Below is a small trained network, with its code and all its weights. Each question gives an input and a target symbol and asks what happens when units are switched off, that is, made to give their printed mean instead of their output.

import numpy as np


def w(rows, s, z=0):
    codes = np.array(rows[::2]) - 128.0
    scale = np.full(codes.shape[1], s)
    scale[-1] = z or s
    return codes * scale


def norm(h):
    return h / np.sqrt((h * h).mean(-1, keepdims=True) + 1e-5)


def f(y):
    return np.maximum(y, 0)


def softmax(a):
    e = np.exp(a - a.max(-1, keepdims=True))
    return e / e.sum(-1, keepdims=True)


def log_softmax(a):
    a = a - a.max(-1, keepdims=True)
    return a - np.log(np.exp(a).sum(-1, keepdims=True))


def net(x, mask):
    ids = ['ΘΛΞΨαζησφ'.index(c) for c in x.split()]
    T = len(ids)
    res = E[ids] + P[:T]
    u = 0
    for l in range(3):
        q, k, v = (norm(res) @ M[l].T for M in (Q, K, V))
        z = softmax(np.where(np.tri(T) > 0, q @ k.T / 3**0.5, -1e9)) @ v
        res = res + np.where(mask[u], z, O[l][:, -1]) @ O[l][:, :-1]
        u += 1
        y = f(norm(res) @ A[l][:, :-1].T + A[l][:, -1])
        res = res + np.where(mask[u : u + 4], y, B[l][:, -1]) @ B[l][:, :-1]
        u += 4
    return log_softmax(norm(res)[-1] @ U[:, :-1].T + U[:, -1])


Q, K, V, O, A, B = {}, {}, {}, {}, {}, {}
E = w([
[58,157,172,123,102,101,114,134,101,135,118,77],'Θ',
[61,2,164,81,121,123,145,137,106,140,123,131],'Λ',
[133,112,192,108,130,142,146,122,166,165,135,90],'Ξ',
[125,105,138,153,171,192,174,148,151,112,70,98],'Ψ',
[152,104,106,182,215,41,105,78,130,101,148,115],'α',
[135,105,153,82,138,107,143,87,150,167,165,115],'ζ',
[73,176,124,76,172,151,134,121,164,125,154,185],'η',
[88,117,127,141,81,106,99,128,84,131,142,113],'σ',
[149,83,154,123,118,94,99,140,151,154,142,175],'φ',
],0.029)
P = w([
[212,157,163,55,149,140,201,137,110,84,92,103],'0',
[142,165,141,167,157,123,182,109,68,158,131,181],'1',
[130,152,71,117,136,114,84,180,125,121,136,95],'2',
[137,188,78,109,153,58,171,153,63,149,118,98],'3',
[76,156,73,182,147,105,155,107,157,136,158,60],'4',
[143,137,123,181,255,195,57,116,114,188,127,19],'5',
],0.014)
Q[0] = w([
[47,79,105,204,111,142,166,35,185,98,116,132],'0.h0',
[251,110,159,47,196,205,121,112,195,146,69,178],'0.h0',
[67,143,124,131,207,168,2,143,20,184,86,101],'0.h0',
],0.0085)
K[0] = w([
[78,121,121,249,145,185,125,109,118,220,155,168],'0.h0',
[151,112,129,125,88,175,86,179,138,63,104,117],'0.h0',
[102,134,47,81,178,91,42,170,175,147,153,50],'0.h0',
],0.011)
V[0] = w([
[83,119,136,153,84,125,144,196,178,138,38,207],'0.h0',
[83,171,135,104,221,166,205,116,184,174,101,128],'0.h0',
[89,55,97,215,133,150,205,174,86,97,2,100],'0.h0',
],0.0066)
O[0] = w([
[159,190,168,15,204,98,143,254,106,147,182,46,18],'0.h0',
[143,146,112,85,205,133,74,179,87,176,18,76,254],'0.h0',
[185,84,110,220,129,131,20,145,43,112,127,141,69],'0.h0',
],0.0092,0.0033)
A[0] = w([
[103,139,154,159,130,70,122,97,142,174,102,120,16],'0.n0',
[140,159,190,117,73,156,113,58,130,136,105,104,92],'0.n1',
[128,120,1,162,139,128,143,158,97,162,61,94,251],'0.n2',
[62,180,85,124,149,173,110,107,145,123,158,186,148],'0.n3',
],0.0081,0.0016)
B[0] = w([
[174,88,111,14,79,79,20,117,178,142,133,126,221],'0.n0',
[130,129,66,110,52,62,54,125,95,33,157,218,187],'0.n1',
[154,116,139,183,178,246,146,62,155,87,168,96,253],'0.n2',
[114,254,49,123,161,132,85,130,89,198,32,170,172],'0.n3',
],0.0093,0.0051)
Q[1] = w([
[174,173,203,141,115,49,6,167,40,92,149,73],'1.h0',
[42,229,14,144,149,151,88,96,61,204,155,123],'1.h0',
[2,60,229,162,145,116,113,53,143,102,144,129],'1.h0',
],0.0076)
K[1] = w([
[97,111,143,116,123,174,116,183,80,86,86,150],'1.h0',
[65,109,80,82,200,179,164,120,107,139,90,159],'1.h0',
[38,105,110,144,117,78,71,135,165,254,183,98],'1.h0',
],0.0096)
V[1] = w([
[167,150,196,140,129,131,79,182,159,192,119,125],'1.h0',
[187,255,113,148,157,66,50,151,137,106,179,127],'1.h0',
[189,135,199,178,53,170,133,57,174,131,171,72],'1.h0',
],0.006)
O[1] = w([
[159,134,112,114,51,196,149,116,254,11,121,138,171],'1.h0',
[253,238,224,64,96,121,104,101,123,90,167,175,4],'1.h0',
[224,96,36,77,36,132,195,74,177,25,167,220,54],'1.h0',
],0.0078,0.0021)
A[1] = w([
[75,1,175,133,188,183,185,207,84,82,165,146,206],'1.n0',
[140,190,122,48,177,104,193,158,178,174,123,176,169],'1.n1',
[5,160,126,193,130,146,113,197,147,182,104,144,5],'1.n2',
[153,149,139,233,109,62,85,40,119,101,228,83,151],'1.n3',
],0.007,0.0019)
B[1] = w([
[127,5,130,156,126,57,123,137,87,157,189,38,244],'1.n0',
[97,184,110,126,163,139,145,188,130,111,138,111,255],'1.n1',
[82,98,212,135,144,172,131,95,133,228,80,116,199],'1.n2',
[108,148,178,167,77,107,162,152,138,143,100,204,254],'1.n3',
],0.013,0.0052)
Q[2] = w([
[37,164,157,192,55,96,80,65,93,74,85,165],'2.h0',
[84,145,197,222,173,152,122,84,199,116,156,97],'2.h0',
[61,253,62,197,155,119,80,117,163,127,2,135],'2.h0',
],0.0084)
K[2] = w([
[87,151,47,181,168,29,136,69,62,112,126,134],'2.h0',
[38,195,45,209,120,107,1,163,215,235,235,95],'2.h0',
[139,219,70,111,253,91,129,55,176,159,125,99],'2.h0',
],0.0077)
V[2] = w([
[96,231,69,66,88,199,53,121,39,166,136,105],'2.h0',
[98,70,69,52,47,103,140,177,60,183,168,108],'2.h0',
[111,158,87,141,246,1,181,55,122,226,188,149],'2.h0',
],0.0072)
O[2] = w([
[168,192,108,88,98,199,47,189,111,165,116,141,1],'2.h0',
[55,91,3,127,51,108,47,140,101,97,239,86,112],'2.h0',
[81,128,166,92,125,140,116,152,69,66,93,193,218],'2.h0',
],0.013,0.0043)
A[2] = w([
[79,117,156,78,84,101,56,134,147,190,127,160,15],'2.n0',
[119,147,183,128,186,120,97,71,96,110,147,82,189],'2.n1',
[236,156,136,230,192,141,140,137,60,113,192,52,20],'2.n2',
[255,58,164,201,177,204,137,184,82,58,166,80,2],'2.n3',
],0.0068,0.0021)
B[2] = w([
[182,148,121,91,149,146,127,85,96,91,176,79,225],'2.n0',
[146,47,105,196,86,86,213,139,159,99,148,149,254],'2.n1',
[125,141,104,199,170,213,76,120,135,2,117,137,214],'2.n2',
[147,162,93,206,179,172,133,110,104,88,117,110,236],'2.n3',
],0.015,0.0033)
U = w([
[193,163,185,112,114,88,63,101,125,93,169,97,227],'Θ',
[53,55,161,150,150,139,135,115,91,205,138,88,98],'Λ',
[163,82,89,101,162,134,140,54,224,156,71,93,92],'Ξ',
[131,153,100,200,201,174,128,129,120,54,148,115,147],'Ψ',
[105,56,193,134,121,121,169,117,147,79,2,191,66],'α',
[68,104,101,38,119,193,83,50,131,36,63,157,101],'ζ',
[80,161,221,97,201,172,122,206,123,148,105,127,185],'η',
[123,122,78,176,26,187,167,119,166,149,168,226,250],'σ',
[63,142,176,136,177,149,210,187,188,73,229,134,85],'φ',
],0.0078,0.002)

Each question gives the input, a string of symbols that net reads in full, and the target symbol t.
The units are the heads (3 rows each of Q, K, V and O) and the neurons (one row each of A and B). Each row of codes is followed by its name. A weight is (code - 128) times the scale printed after its matrix; where a second scale follows, it is the last column's (O, A, B and U).
mask holds one flag per unit, layer by layer, with each layer's heads first. A switched-off unit (its flag False) gives its mean, the last column of its rows in O or B, instead of its output. The means were averaged over made-up inputs and are rounded, as every weight is.
A unit's drop is (log p(t) with every unit on - log p(t) with that unit switched off) / (log p(t) with every unit on - log p(t) with every unit switched off).
The circuit of an input: a set's keep is (log p(t) with only the set's units on - log p(t) with every unit switched off) / (log p(t) with every unit on - log p(t) with every unit switched off). Starting from the 12 units with the biggest drops (on a tie, the unit counted first), units are removed one at a time, each time the one whose removal leaves the highest keep (on an exact tie, the one counted first), for as long as the keep stays at least 0.8.
units of the circuit, in order: the units of the circuit, biggest drop first
k most important neurons: the k neurons with the biggest drops, biggest first
k most important neurons of layer l: the k neurons of layer l with the biggest drops, biggest first
drop of u: that unit's drop, to one decimal
input Ξ Λ η Θ, target η: units of the circuit, in order => (2.h0 1.n0)
input σ η η Λ φ, target η: units of the circuit, in order => (0.h0 2.h0)
input ζ σ σ φ ζ, target σ: units of the circuit, in order => (0.h0 1.n3)
input Ψ σ η η φ σ, target η: units of the circuit, in order => (2.h0 1.h0)
input Ξ Ξ α Λ Ξ φ, target α: units of the circuit, in order => (0.h0 2.h0)
input φ φ η Ξ Ξ ζ, target η: units of the circuit, in order => (1.n0 2.h0)
input σ α φ φ φ, target α: units of the circuit, in order => (2.h0 1.n0)
input φ φ Ξ, target φ: units of the circuit, in order => (0.h0)
input α Ξ Θ ζ, target α: 2 most important neurons of layer 0 => (0.n1 0.n2)
input Θ φ ζ φ φ ζ, target ζ: units of the circuit, in order => (0.h0 2.h0 1.n0)
input Ψ Λ σ η σ, target η: units of the circuit, in order => (2.h0 0.h0 1.h0)
input φ σ Ψ φ φ, target σ: units of the circuit, in order => (0.h0 1.h0)
input α Θ φ Θ φ, target Θ: units of the circuit, in order => (0.n0 2.n0 1.h0)
input Ξ α α ζ Θ, target ζ: most important neuron of layer 2 => (2.n0)
input ζ φ Θ φ Ξ Ξ, target Θ: 2 most important neurons => (0.n1 2.n0)
input Λ ζ φ, target Λ: units of the circuit, in order => (1.h0 1.n2)
input φ σ ζ φ σ, target ζ: 2 most important neurons of layer 2 => (2.n0 2.n1)
input Ψ Ξ σ, target σ: 2 most important neurons => (1.n3 1.n0)
input Λ Ξ ζ α Λ Ξ, target ζ: units of the circuit, in order => (0.h0 2.h0)
input Ξ η ζ Ψ Ξ, target η: 2 most important neurons of layer 1 => (1.n0 1.n1)
input Ξ Λ Ξ, target Ξ: 2 most important neurons => (1.n0 0.n3)
input Λ σ ζ Ξ Ξ Ξ, target ζ: 2 most important neurons => (0.n1 1.n0)
input Ψ Λ Ξ Ξ Θ ζ, target Ξ: most important neuron of layer 2 => (2.n1)
input Ξ Ξ Ξ φ Θ, target Θ: 2 most important neurons => (0.n0 2.n0)
input σ φ φ Ξ, target σ: drop of 2.h0 => 0.0
input φ σ α Λ φ, target σ: drop of 1.h0 => 0.8
input Θ Θ Ξ φ, target Θ: drop of 1.h0 => 0.2
